Below are the code and all the weights of a small trained network. Each question names an input and a target symbol and asks about switching units off, where a switched-off unit gives its printed mean instead of its output.

import numpy as np


def w(rows, s, z=0):
    codes = np.array(rows[::2]) - 128.0
    scale = np.full(codes.shape[1], s)
    scale[-1] = z or s
    return codes * scale


def norm(h):
    return h / np.sqrt((h * h).mean(-1, keepdims=True) + 1e-5)


def f(y):
    return y / 2 * (1 + np.tanh(0.7978845608 * (y + 0.044715 * y**3)))


def softmax(a):
    e = np.exp(a - a.max(-1, keepdims=True))
    return e / e.sum(-1, keepdims=True)


def log_softmax(a):
    a = a - a.max(-1, keepdims=True)
    return a - np.log(np.exp(a).sum(-1, keepdims=True))


def net(x, mask):
    ids = ['ΣΦΨαδζηθμξω'.index(c) for c in x.split()]
    T = len(ids)
    res = E[ids] + P[:T]
    u = 0
    for l in range(3):
        q, k, v = (norm(res) @ M[l].T for M in (Q, K, V))
        z = softmax(np.where(np.tri(T) > 0, q @ k.T / 4**0.5, -1e9)) @ v
        res = res + np.where(mask[u], z, O[l][:, -1]) @ O[l][:, :-1]
        u += 1
        y = f(norm(res) @ A[l][:, :-1].T + A[l][:, -1])
        res = res + np.where(mask[u : u + 4], y, B[l][:, -1]) @ B[l][:, :-1]
        u += 4
    return log_softmax(norm(res)[-1] @ U[:, :-1].T + U[:, -1])


Q, K, V, O, A, B = {}, {}, {}, {}, {}, {}
E = w([
[211,133,185,161,250,108],'Σ',
[95,203,63,203,121,156],'Φ',
[68,56,191,136,208,236],'Ψ',
[104,58,127,114,162,128],'α',
[131,114,126,60,78,67],'δ',
[119,46,157,137,175,105],'ζ',
[167,91,120,198,68,226],'η',
[91,140,134,123,142,56],'θ',
[124,51,122,134,171,127],'μ',
[78,182,126,93,116,73],'ξ',
[102,59,96,203,221,93],'ω',
],0.02)
P = w([
[94,118,82,83,247,127],'0',
[98,128,79,92,227,96],'1',
[96,125,92,98,196,97],'2',
[97,123,103,107,170,102],'3',
[99,121,116,117,153,89],'4',
[109,123,122,126,138,91],'5',
[109,126,135,131,118,87],'6',
[117,128,144,149,106,93],'7',
[124,130,152,159,90,92],'8',
[136,131,162,167,75,96],'9',
[145,131,169,185,61,100],'10',
[159,129,184,201,40,109],'11',
[173,115,182,201,49,96],'12',
],0.011)
Q[0] = w([
[140,110,135,146,143,142],'L0H1',
[95,157,168,135,106,145],'L0H1',
[132,128,96,154,180,136],'L0H1',
[88,95,10,124,160,133],'L0H1',
],0.012)
K[0] = w([
[197,255,150,98,149,132],'L0H1',
[156,148,147,166,133,141],'L0H1',
[194,130,118,142,105,174],'L0H1',
[150,141,125,81,150,186],'L0H1',
],0.0096)
V[0] = w([
[131,146,72,148,100,163],'L0H1',
[115,175,144,1,80,143],'L0H1',
[20,26,14,93,226,171],'L0H1',
[39,38,92,166,177,72],'L0H1',
],0.0052)
O[0] = w([
[116,96,122,190,148,49,104],'L0H1',
[62,118,141,184,37,115,70],'L0H1',
[249,178,78,116,150,254,254],'L0H1',
[73,14,13,18,149,67,234],'L0H1',
],0.0055,0.0074)
A[0] = w([
[129,229,40,179,75,165,91],'L0N1',
[63,14,63,194,121,21,171],'L0N2',
[177,2,127,61,190,125,3],'L0N3',
[72,62,171,106,74,106,113],'L0N4',
],0.0066,0.005)
B[0] = w([
[158,234,75,235,91,184,147],'L0N1',
[254,152,129,6,134,254,254],'L0N2',
[150,218,114,234,211,172,211],'L0N3',
[145,85,91,144,224,71,133],'L0N4',
],0.0071,0.0058)
Q[1] = w([
[84,24,121,127,89,138],'L1H1',
[182,72,85,128,126,198],'L1H1',
[63,95,170,205,173,144],'L1H1',
[216,22,143,187,245,171],'L1H1',
],0.011)
K[1] = w([
[61,82,100,78,134,221],'L1H1',
[141,113,189,130,56,162],'L1H1',
[69,122,172,237,251,183],'L1H1',
[141,75,243,192,130,117],'L1H1',
],0.013)
V[1] = w([
[2,101,146,113,129,229],'L1H1',
[108,130,192,156,249,168],'L1H1',
[151,137,142,94,70,212],'L1H1',
[54,172,94,90,153,114],'L1H1',
],0.008)
O[1] = w([
[20,84,230,107,123,251,109],'L1H1',
[185,102,125,127,174,189,253],'L1H1',
[150,159,140,23,217,179,124],'L1H1',
[253,246,253,86,167,152,144],'L1H1',
],0.0051,0.0053)
A[1] = w([
[98,91,94,166,196,95,3],'L1N1',
[36,42,255,172,154,125,62],'L1N2',
[112,89,54,191,116,176,206],'L1N3',
[86,194,134,200,133,120,108],'L1N4',
],0.0095,0.0019)
B[1] = w([
[218,141,131,147,46,176,163],'L1N1',
[90,102,136,230,152,100,162],'L1N2',
[158,156,225,91,163,144,253],'L1N3',
[111,4,88,146,158,153,133],'L1N4',
],0.015,0.004)
Q[2] = w([
[255,109,186,128,250,204],'L2H1',
[95,181,106,107,58,37],'L2H1',
[117,142,40,166,147,143],'L2H1',
[108,129,86,87,108,147],'L2H1',
],0.016)
K[2] = w([
[132,118,173,195,11,69],'L2H1',
[170,128,128,70,215,128],'L2H1',
[153,204,85,164,151,135],'L2H1',
[105,178,147,71,133,178],'L2H1',
],0.012)
V[2] = w([
[184,146,231,57,142,146],'L2H1',
[164,137,77,121,67,193],'L2H1',
[143,118,83,34,100,113],'L2H1',
[102,247,150,168,119,179],'L2H1',
],0.014)
O[2] = w([
[118,87,202,108,65,84,255],'L2H1',
[125,248,114,61,49,114,155],'L2H1',
[76,67,57,150,55,143,106],'L2H1',
[238,147,170,148,104,207,160],'L2H1',
],0.012,0.0076)
A[2] = w([
[68,40,88,21,132,69,8],'L2N1',
[255,144,179,214,153,105,126],'L2N2',
[158,248,41,54,63,23,84],'L2N3',
[157,134,178,62,177,95,253],'L2N4',
],0.0095,0.0034)
B[2] = w([
[84,218,184,144,146,142,195],'L2N1',
[40,131,72,173,42,161,253],'L2N2',
[249,49,127,94,165,145,215],'L2N3',
[90,142,132,191,90,27,254],'L2N4',
],0.013,0.0085)
U = w([
[157,100,96,130,124,138,49],'Σ',
[115,160,106,103,167,120,97],'Φ',
[147,66,178,192,231,142,187],'Ψ',
[159,121,24,109,216,100,153],'α',
[124,132,218,124,13,168,4],'δ',
[126,103,60,231,99,66,166],'ζ',
[71,183,127,79,142,132,126],'η',
[35,100,51,66,116,170,223],'θ',
[170,1,55,116,94,217,92],'μ',
[107,158,141,134,169,80,86],'ξ',
[191,222,62,130,123,203,164],'ω',
],0.0085,0.0035)

Each question gives the input, a string of symbols that net reads in full, and the target symbol t.
The units are the heads (4 rows each of Q, K, V and O) and the neurons (one row each of A and B). Each row of codes is followed by its name. A weight is (code - 128) times the scale printed after its matrix; where a second scale follows, it is the last column's (O, A, B and U).
mask holds one flag per unit, layer by layer, with each layer's heads first. A switched-off unit (its flag False) gives its mean, the last column of its rows in O or B, instead of its output. The means were averaged over made-up inputs and are rounded, as every weight is.
A unit's drop is (log p(t) with every unit on - log p(t) with that unit switched off) / (log p(t) with every unit on - log p(t) with every unit switched off).
The circuit of an input: a set's keep is (log p(t) with only the set's units on - log p(t) with every unit switched off) / (log p(t) with every unit on - log p(t) with every unit switched off). Starting from the 12 units with the biggest drops (on a tie, the unit counted first), units are removed one at a time, each time the one whose removal leaves the highest keep (on an exact tie, the one counted first), for as long as the keep stays at least 0.8.
units of the circuit, in order: the units of the circuit, biggest drop first
unit that matters most: the unit with the biggest drop
top k neurons: the k neurons with the biggest drops, biggest first
k most important neurons of layer l: the k neurons of layer l with the biggest drops, biggest first
input η Φ ξ θ, target ζ: units of the circuit, in order : (L1N3)
input ξ θ ω θ, target δ: units of the circuit, in order : (L1H1; L2H1; L0N2)
input η ω α, target δ: units of the circuit, in order : (L1N3; L2H1)
input α δ θ Ψ α, target Ψ: units of the circuit, in order : (L1N2; L0N2; L2H1)
input ω θ Ψ μ Σ ω Σ α Φ ω δ Ψ ζ, target Ψ: units of the circuit, in order : (L1N2; L0H1; L2H1; L1H1)
input ξ ξ θ μ θ, target δ: 2 most important neurons of layer 1 : (L1N1; L1N3)
input δ η ω ω ζ, target δ: top 2 neurons : (L1N3; L0N2)
input ξ η ξ, target δ: 3 most important neurons of layer 0 : (L0N3; L0N2; L0N4)
input ω η Ψ Σ Σ ξ ω ω Ψ μ, target Ψ: top 3 neurons : (L0N2; L1N2; L1N1)
input α ξ Σ δ ζ η θ ω ξ α, target μ: top 4 neurons : (L0N2; L1N3; L0N3; L2N2)
input ξ ξ ω δ η μ, target δ: units of the circuit, in order : (L1N3; L2H1)
input Ψ ξ ζ, target μ: units of the circuit, in order : (L0H1; L2H1; L1N3)
input Φ Φ μ η ξ ξ δ η ξ Ψ ω μ, target Ψ: top 3 neurons : (L1N3; L1N1; L1N2)
input θ η η ξ Φ ω ω μ μ, target ω: unit that matters most : L0N1
input Σ ξ θ Φ δ ω θ Σ Ψ α, target Ψ: units of the circuit, in order : (L2H1; L0N2; L1N2)
input θ α Φ Ψ ξ Σ δ ω, target θ: units of the circuit, in order : (L2H1; L1N3)
input ω ξ Σ ξ θ μ ζ, target μ: 2 most important neurons of layer 1 : (L1N2; L1N3)
input α ξ Σ ω, target ζ: 2 most important neurons of layer 1 : (L1N1; L1N3)
input δ θ δ, target θ: 2 most important neurons of layer 0 : (L0N1; L0N3)
input ζ Φ μ, target ω: units of the circuit, in order : (L2H1)
input ξ θ ω Φ ξ Φ Σ Σ ω η ω θ μ, target δ: top 3 neurons : (L1N3; L0N2; L2N3)
input Σ ω ξ ξ δ ζ Σ δ μ, target θ: top 2 neurons : (L1N3; L1N2)
input α δ η ζ ζ ζ ζ, target δ: top 2 neurons : (L1N3; L2N3)
input δ Φ ξ η ω Φ Σ ξ δ ξ α, target μ: top 2 neurons : (L0N2; L0N3)
input ω Σ ζ η η ω Φ ζ, target ω: units of the circuit, in order : (L0N1; L2H1)
input δ δ θ Φ ξ ζ η ζ θ η Σ μ, target ζ: top 4 neurons : (L1N3; L1N1; L2N4; L0N4)
